Below are the code and all the weights of a small trained network. Each question names an input and a class and asks about switching units off, where a switched-off unit gives its printed mean instead of its output.

import numpy as np


def w(rows, s, z=0):
    codes = np.array(rows[::2]) - 128.0
    scale = np.full(codes.shape[1], s)
    scale[-1] = z or s
    return codes * scale


def norm(h):
    return h / np.sqrt((h * h).mean(-1, keepdims=True) + 1e-5)


def f(y):
    return y / 2 * (1 + np.tanh(0.7978845608 * (y + 0.044715 * y**3)))


def log_softmax(a):
    a = a - a.max(-1, keepdims=True)
    return a - np.log(np.exp(a).sum(-1, keepdims=True))


def net(x, mask):
    res = np.array(x, float).reshape(1, 2) / 4 @ E
    u = 0
    for l in range(2):
        y = f(norm(res) @ A[l][:, :-1].T + A[l][:, -1])
        res = res + np.where(mask[u : u + 8], y, B[l][:, -1]) @ B[l][:, :-1]
        u += 8
    return log_softmax(norm(res)[-1] @ U[:, :-1].T + U[:, -1])


A, B = {}, {}
E = w([
[138,103,145,111,146,21,131,251,137,54,117],'x0',
[62,215,143,118,218,147,143,230,94,124,14],'x1',
],0.002)
A[0] = w([
[130,142,124,127,121,128,157,126,114,136,124,92],'L0N0',
[209,15,141,121,51,76,137,102,188,99,212,37],'L0N1',
[116,181,160,159,191,135,177,196,130,121,84,110],'L0N2',
[136,98,153,78,149,2,118,197,117,38,132,54],'L0N3',
[127,130,115,128,93,195,34,4,98,189,159,98],'L0N4',
[224,17,113,155,71,72,145,102,191,97,233,23],'L0N5',
[110,126,139,114,105,161,77,94,126,153,146,13],'L0N6',
[81,195,117,164,177,177,193,174,123,136,54,2],'L0N7',
],0.0028,0.00099)
B[0] = w([
[118,100,133,117,136,124,134,113,140,120,117,124],'L0N0',
[81,133,184,71,82,130,50,75,24,112,126,246],'L0N1',
[98,85,94,133,114,116,48,96,137,153,161,186],'L0N2',
[187,116,118,201,153,126,169,163,197,138,175,210],'L0N3',
[178,121,119,189,182,136,198,241,187,78,140,207],'L0N4',
[115,131,191,39,76,112,39,86,2,90,125,254],'L0N5',
[133,120,140,129,147,122,150,171,135,97,103,126],'L0N6',
[124,101,154,76,57,116,84,67,99,139,176,193],'L0N7',
],0.0032,0.0038)
A[1] = w([
[137,134,133,111,96,123,137,91,90,130,127,112],'L1N0',
[141,130,122,143,139,158,162,119,139,136,124,146],'L1N1',
[135,130,124,133,93,125,137,111,139,140,135,114],'L1N2',
[87,129,111,69,130,124,95,94,117,156,112,2],'L1N3',
[145,112,119,179,134,80,138,170,195,116,138,79],'L1N4',
[155,139,118,169,150,179,253,123,172,120,118,90],'L1N5',
[108,154,141,115,142,133,115,135,78,132,83,71],'L1N6',
[149,125,134,152,143,99,141,175,149,105,115,84],'L1N7',
],0.0061,0.0018)
B[1] = w([
[128,115,163,129,147,105,107,167,96,92,158,204],'L1N0',
[144,130,138,101,169,75,126,178,135,135,163,140],'L1N1',
[116,117,141,137,150,102,111,149,112,98,118,118],'L1N2',
[134,153,63,126,178,156,105,144,160,160,70,220],'L1N3',
[96,51,88,206,148,131,116,133,205,139,191,237],'L1N4',
[191,254,174,37,222,129,186,230,107,163,183,254],'L1N5',
[162,103,111,107,78,117,69,85,118,126,154,184],'L1N6',
[113,87,110,162,119,162,109,63,173,141,184,188],'L1N7',
],0.004,0.0028)
U = w([
[181,217,155,91,222,154,233,198,133,157,159,183],'0',
[125,119,146,170,111,101,220,93,147,116,29,30],'1',
[111,125,114,147,88,111,236,93,146,111,79,12],'2',
[161,75,206,87,57,104,84,75,6,46,168,187],'3',
[102,120,127,159,98,103,250,92,141,115,59,14],'4',
[89,20,84,246,145,87,124,143,255,120,181,175],'5',
[123,121,134,163,101,112,229,94,159,96,34,1],'6',
[79,159,58,90,148,166,38,90,115,192,19,163],'7',
],0.0091,0.005)

Each question gives the input, the list of numbers given to net, and the class t.
The units are the neurons (one row each of A and B). Each row of codes is followed by its name. A weight is (code - 128) times the scale printed after its matrix; where a second scale follows, it is the last column's (A, B and U).
mask holds one flag per neuron, layer by layer. A switched-off neuron (its flag False) gives its mean, the last column of its row in B, instead of its output. The means were averaged over made-up inputs and are rounded, as every weight is.
A unit's drop is (log p(t) with every unit on - log p(t) with that unit switched off) / (log p(t) with every unit on - log p(t) with every unit switched off).
The circuit of an input: a set's keep is (log p(t) with only the set's units on - log p(t) with every unit switched off) / (log p(t) with every unit on - log p(t) with every unit switched off). Starting from the 12 units with the biggest drops (on a tie, the unit counted first), units are removed one at a time, each time the one whose removal leaves the highest keep (on an exact tie, the one counted first), for as long as the keep stays at least 0.8.
units of the circuit, in order: the units of the circuit, biggest drop first
most important unit: the unit with the biggest drop
k most important neurons: the k neurons with the biggest drops, biggest first
k most important neurons of layer l: the k neurons of layer l with the biggest drops, biggest first
drop of u: that unit's drop, to one decimal
input [-2,3], class 7: 2 most important neurons : L1N3, L0N5
input [-2,-1], class 0: units of the circuit, in order : L0N4
input [-8,6], class 0: units of the circuit, in order : L0N5, L0N1
input [-4,-3], class 0: 3 most important neurons of layer 0 : L0N4, L0N7, L0N2
input [2,6], class 7: 2 most important neurons : L0N4, L0N7
input [2,5], class 7: 3 most important neurons : L0N4, L0N7, L0N2
input [-6,-4], class 0: 2 most important neurons : L0N4, L0N7
input [4,6], class 5: 2 most important neurons : L0N5, L0N1
input [4,-1], class 5: 2 most important neurons : L0N3, L0N7
input [-1,2], class 7: 2 most important neurons of layer 0 : L0N5, L0N1
input [0,0], class 0: 3 most important neurons : L0N2, L0N1, L0N5
input [-5,-1], class 0: drop of L1N5 : 0.4
input [1,4], class 7: drop of L0N4 : 2.6
input [-4,2], class 0: most important unit : L0N5
input [2,2], class 5: drop of L0N5 : 0.1
input [7,1], class 5: drop of L1N1 : 0.0
